Here is a tiny trained network, its code and every weight. The questions are about switching its units off for an input and a class, where a switched-off unit gives its printed mean instead of its output.

import numpy as np


def w(rows, s, z=0):
    codes = np.array(rows[::2]) - 128.0
    scale = np.full(codes.shape[1], s)
    scale[-1] = z or s
    return codes * scale


def f(y):
    return y / 2 * (1 + np.tanh(0.7978845608 * (y + 0.044715 * y**3)))


def log_softmax(a):
    a = a - a.max(-1, keepdims=True)
    return a - np.log(np.exp(a).sum(-1, keepdims=True))


def net(x, mask):
    res = np.array(x, float).reshape(1, 4) / 4 @ E
    y = f(res @ A[0][:, :-1].T + A[0][:, -1])
    res = res + np.where(mask, y, B[0][:, -1]) @ B[0][:, :-1]
    return log_softmax(res[-1] @ U[:, :-1].T + U[:, -1])


A, B = {}, {}
E = w([
[236,118,71,121,132,145,126,44],'x0',
[142,195,135,75,249,108,71,174],'x1',
[52,159,4,64,90,68,135,138],'x2',
[133,213,83,177,93,157,54,156],'x3',
],0.014)
A[0] = w([
[157,225,125,178,108,157,59,171,71],'n1',
[2,133,189,182,141,98,109,151,46],'n2',
[96,49,107,213,64,190,194,115,1],'n3',
[162,103,169,113,147,166,87,156,82],'n4',
[143,102,165,32,162,128,134,142,95],'n5',
[145,53,156,99,147,60,162,130,42],'n6',
[150,83,180,206,146,221,121,145,22],'n7',
],0.0099,0.0046)
B[0] = w([
[125,131,185,190,82,97,120,174,242],'n1',
[228,119,80,113,123,153,31,42,194],'n2',
[100,190,145,158,254,54,127,125,246],'n3',
[89,91,79,61,181,152,109,153,188],'n4',
[110,158,154,211,123,73,161,146,191],'n5',
[137,68,111,196,23,89,141,155,195],'n6',
[84,97,50,78,103,230,120,168,241],'n7',
],0.011,0.012)
U = w([
[92,152,165,151,228,85,119,172,130],'0',
[109,87,163,219,38,115,143,181,64],'1',
[27,108,41,43,98,143,131,180,114],'2',
[251,105,115,129,124,144,105,55,117],'3',
[115,134,209,101,121,134,148,121,253],'4',
],0.013,0.0075)

Each question gives the input, the list of numbers given to net, and the class t.
The units are the neurons (one row each of A and B). Each row of codes is followed by its name. A weight is (code - 128) times the scale printed after its matrix; where a second scale follows, it is the last column's (A, B and U).
mask holds one flag per neuron, in row order. A switched-off neuron (its flag False) gives its mean, the last column of its row in B, instead of its output. The means were averaged over made-up inputs and are rounded, as every weight is.
A unit's drop is (log p(t) with every unit on - log p(t) with that unit switched off) / (log p(t) with every unit on - log p(t) with every unit switched off).
The circuit of an input: a set's keep is (log p(t) with only the set's units on - log p(t) with every unit switched off) / (log p(t) with every unit on - log p(t) with every unit switched off). Starting from all 7 units, units are removed one at a time, each time the one whose removal leaves the highest keep (on an exact tie, the one counted first), for as long as the keep stays at least 0.8.
units of the circuit, in order: the units of the circuit, biggest drop first
unit that matters most: the unit with the biggest drop
k most important neurons: the k neurons with the biggest drops, biggest first
drop when u is switched off: that unit's drop, to one decimal
input [5,3,-3,7], class 1: units of the circuit, in order	n1
input [-8,-6,-1,-7], class 3: 3 most important neurons	n2, n1, n6
input [-6,-1,6,6], class 1: 4 most important neurons	n1, n7, n4, n3
input [5,-1,-5,1], class 2: 3 most important neurons	n7, n2, n4
input [3,0,-2,4], class 1: units of the circuit, in order	n2, n3
input [-2,2,-3,1], class 4: units of the circuit, in order	n3, n6
input [-7,6,-7,-5], class 2: 3 most important neurons	n7, n4, n3
input [0,1,-5,-3], class 2: units of the circuit, in order	n7, n4
input [2,0,2,0], class 4: 4 most important neurons	n7, n2, n4, n3
input [-7,-3,2,-6], class 3: 2 most important neurons	n2, n1
input [7,8,-4,-6], class 0: 3 most important neurons	n5, n2, n4
input [-7,5,6,-4], class 3: units of the circuit, in order	n2, n7
input [-6,-7,0,7], class 0: 2 most important neurons	n3, n6
input [5,8,8,0], class 0: unit that matters most	n7
input [-6,4,-1,-6], class 1: 3 most important neurons	n5, n6, n3
input [8,-3,7,-2], class 3: 2 most important neurons	n7, n4
input [0,-6,6,-4], class 0: 2 most important neurons	n3, n7
input [-1,-7,-1,-4], class 0: drop when n3 is switched off	1.3
input [-1,1,-5,4], class 2: drop when n4 is switched off	0.3
input [-5,7,6,-1], class 0: drop when n6 is switched off	0.2
input [8,1,7,3], class 3: units of the circuit, in order	n7
